Below is a small trained network, with its code and all its weights. Each question gives an input and a target symbol and asks what happens when units are switched off, that is, made to give their printed mean instead of their output.

import numpy as np


def w(rows, s, z=0):
    codes = np.array(rows[::2]) - 128.0
    scale = np.full(codes.shape[1], s)
    scale[-1] = z or s
    return codes * scale


def f(y):
    return y / 2 * (1 + np.tanh(0.7978845608 * (y + 0.044715 * y**3)))


def softmax(a):
    e = np.exp(a - a.max(-1, keepdims=True))
    return e / e.sum(-1, keepdims=True)


def log_softmax(a):
    a = a - a.max(-1, keepdims=True)
    return a - np.log(np.exp(a).sum(-1, keepdims=True))


def net(x, mask):
    ids = ['αβγδεζηθλμξπτφψω'.index(c) for c in x.split()]
    T = len(ids)
    res = E[ids] + P[:T]
    r = res
    for j in range(2):
        rows = slice(4 * j, 4 * j + 4)
        q, k, v = (r @ M[0][rows].T for M in (Q, K, V))
        z = softmax(np.where(np.tri(T) > 0, q @ k.T / 4**0.5, -1e9)) @ v
        o = O[0][rows]
        res = res + np.where(mask[j], z, o[:, -1]) @ o[:, :-1]
    y = f(res @ A[0][:, :-1].T + A[0][:, -1])
    res = res + np.where(mask[2:6], y, B[0][:, -1]) @ B[0][:, :-1]
    return log_softmax(res[-1] @ U[:, :-1].T + U[:, -1])


Q, K, V, O, A, B = {}, {}, {}, {}, {}, {}
E = w([
[102,122,138],'α',
[74,101,140],'β',
[192,161,173],'γ',
[128,118,172],'δ',
[32,68,86],'ε',
[214,171,187],'ζ',
[39,66,105],'η',
[80,112,132],'θ',
[150,127,187],'λ',
[115,126,129],'μ',
[105,121,144],'ξ',
[118,132,143],'π',
[119,132,147],'τ',
[137,148,163],'φ',
[252,154,208],'ψ',
[193,153,206],'ω',
],0.012)
P = w([
[19,159,249],'0',
[182,73,115],'1',
[107,116,144],'2',
[109,206,119],'3',
[190,58,111],'4',
[97,103,150],'5',
[116,195,106],'6',
[177,46,106],'7',
[85,96,152],'8',
[144,199,109],'9',
[188,45,113],'10',
[155,131,194],'11',
[151,196,102],'12',
],0.014)
Q[0] = w([
[91,134,207],'h1',
[100,71,246],'h1',
[104,71,194],'h1',
[45,66,255],'h1',
[159,231,173],'h2',
[97,66,113],'h2',
[141,168,145],'h2',
[95,161,96],'h2',
],0.01)
K[0] = w([
[70,136,247],'h1',
[91,102,219],'h1',
[111,109,146],'h1',
[44,127,226],'h1',
[195,162,149],'h2',
[62,69,122],'h2',
[153,139,138],'h2',
[135,108,92],'h2',
],0.014)
V[0] = w([
[156,95,112],'h1',
[133,58,108],'h1',
[146,252,90],'h1',
[113,167,136],'h1',
[85,72,115],'h2',
[150,151,131],'h2',
[122,142,155],'h2',
[106,112,147],'h2',
],0.013)
O[0] = w([
[124,155,94,45],'h1',
[93,125,57,87],'h1',
[247,210,192,2],'h1',
[146,121,162,169],'h1',
[197,166,132,190],'h2',
[99,113,120,94],'h2',
[134,131,167,161],'h2',
[172,155,156,185],'h2',
],0.015,0.0062)
A[0] = w([
[174,176,171,254],'n1',
[4,214,143,70],'n2',
[96,165,216,62],'n3',
[34,138,173,181],'n4',
],0.014,0.0022)
B[0] = w([
[138,204,45,158],'n1',
[251,116,152,209],'n2',
[140,44,96,214],'n3',
[129,243,124,254],'n4',
],0.011,0.0096)
U = w([
[178,66,154,64],'α',
[165,109,2,203],'β',
[159,131,121,69],'γ',
[150,72,147,123],'δ',
[114,116,173,100],'ε',
[132,136,131,61],'ζ',
[144,103,155,91],'η',
[146,129,145,70],'θ',
[34,210,100,182],'λ',
[86,146,172,119],'μ',
[158,105,130,73],'ξ',
[233,206,133,156],'π',
[138,118,166,65],'τ',
[102,240,55,255],'φ',
[187,72,143,49],'ψ',
[159,137,42,134],'ω',
],0.009,0.0055)

Each question gives the input, a string of symbols that net reads in full, and the target symbol t.
The units are the heads (4 rows each of Q, K, V and O) and the neurons (one row each of A and B). Each row of codes is followed by its name. A weight is (code - 128) times the scale printed after its matrix; where a second scale follows, it is the last column's (O, A, B and U).
mask holds one flag per unit, heads first, then neurons. A switched-off unit (its flag False) gives its mean, the last column of its rows in O or B, instead of its output. The means were averaged over made-up inputs and are rounded, as every weight is.
A unit's drop is (log p(t) with every unit on - log p(t) with that unit switched off) / (log p(t) with every unit on - log p(t) with every unit switched off).
The circuit of an input: a set's keep is (log p(t) with only the set's units on - log p(t) with every unit switched off) / (log p(t) with every unit on - log p(t) with every unit switched off). Starting from all 6 units, units are removed one at a time, each time the one whose removal leaves the highest keep (on an exact tie, the one counted first), for as long as the keep stays at least 0.8.
circuit, biggest first: the units of the circuit, biggest drop first
most important unit: the unit with the biggest drop
k most important neurons: the k neurons with the biggest drops, biggest first
which heads matter: for each layer, one digit per head in row order, 1 if its drop is at least 0.15 and else 0, layers parted by /
input ζ ψ τ ε ε ψ φ, target π: which heads matter	01
input ε ε ε δ γ λ μ, target π: 2 most important neurons	(n2; n3)
input ε δ η β μ α, target λ: which heads matter	10
input ε ε η ξ δ ε ξ γ, target β: which heads matter	10
input ε ζ ε γ ζ ξ, target λ: which heads matter	10
input β ζ ε δ, target π: circuit, biggest first	(n2; n4; h2)
input μ λ ω τ, target π: which heads matter	01
input η θ ω ζ ζ ε ζ α γ, target φ: most important unit	n4
input ζ β ε ζ γ ε ε ε ζ α, target π: 3 most important neurons	(n2; n3; n4)
input ε δ λ ζ ε δ, target λ: 2 most important neurons	(n4; n2)
input ε ε τ θ, target π: which heads matter	00
input τ β δ λ δ ε δ η π θ, target π: circuit, biggest first	(n2; n3; h1)
input ε η ε, target λ: which heads matter	11
input ε η ε γ ξ δ, target λ: which heads matter	10
input ψ η ζ ψ ψ η η ε η τ, target π: 2 most important neurons	(n2; n4)
input β ε λ λ ψ ζ ε ζ μ α, target π: which heads matter	11
input η β τ ε ω β ε η ε ξ η β, target λ: which heads matter	10
input ε π π η β λ, target λ: which heads matter	10
input μ δ ε β, target π: 2 most important neurons	(n2; n4)
input ζ η δ λ η β ζ η ε ε ζ, target β: most important neuron	(n4)
input δ η μ β ε ζ η ζ, target β: most important neuron	(n4)
input ε π α ξ ω τ ζ δ η α λ ψ, target λ: circuit, biggest first	(h2; n4; h1)
input β δ η δ ζ β π, target π: circuit, biggest first	(n2; h2; h1)
input ε π ψ ε ζ η μ, target π: circuit, biggest first	(n2; h2; h1)
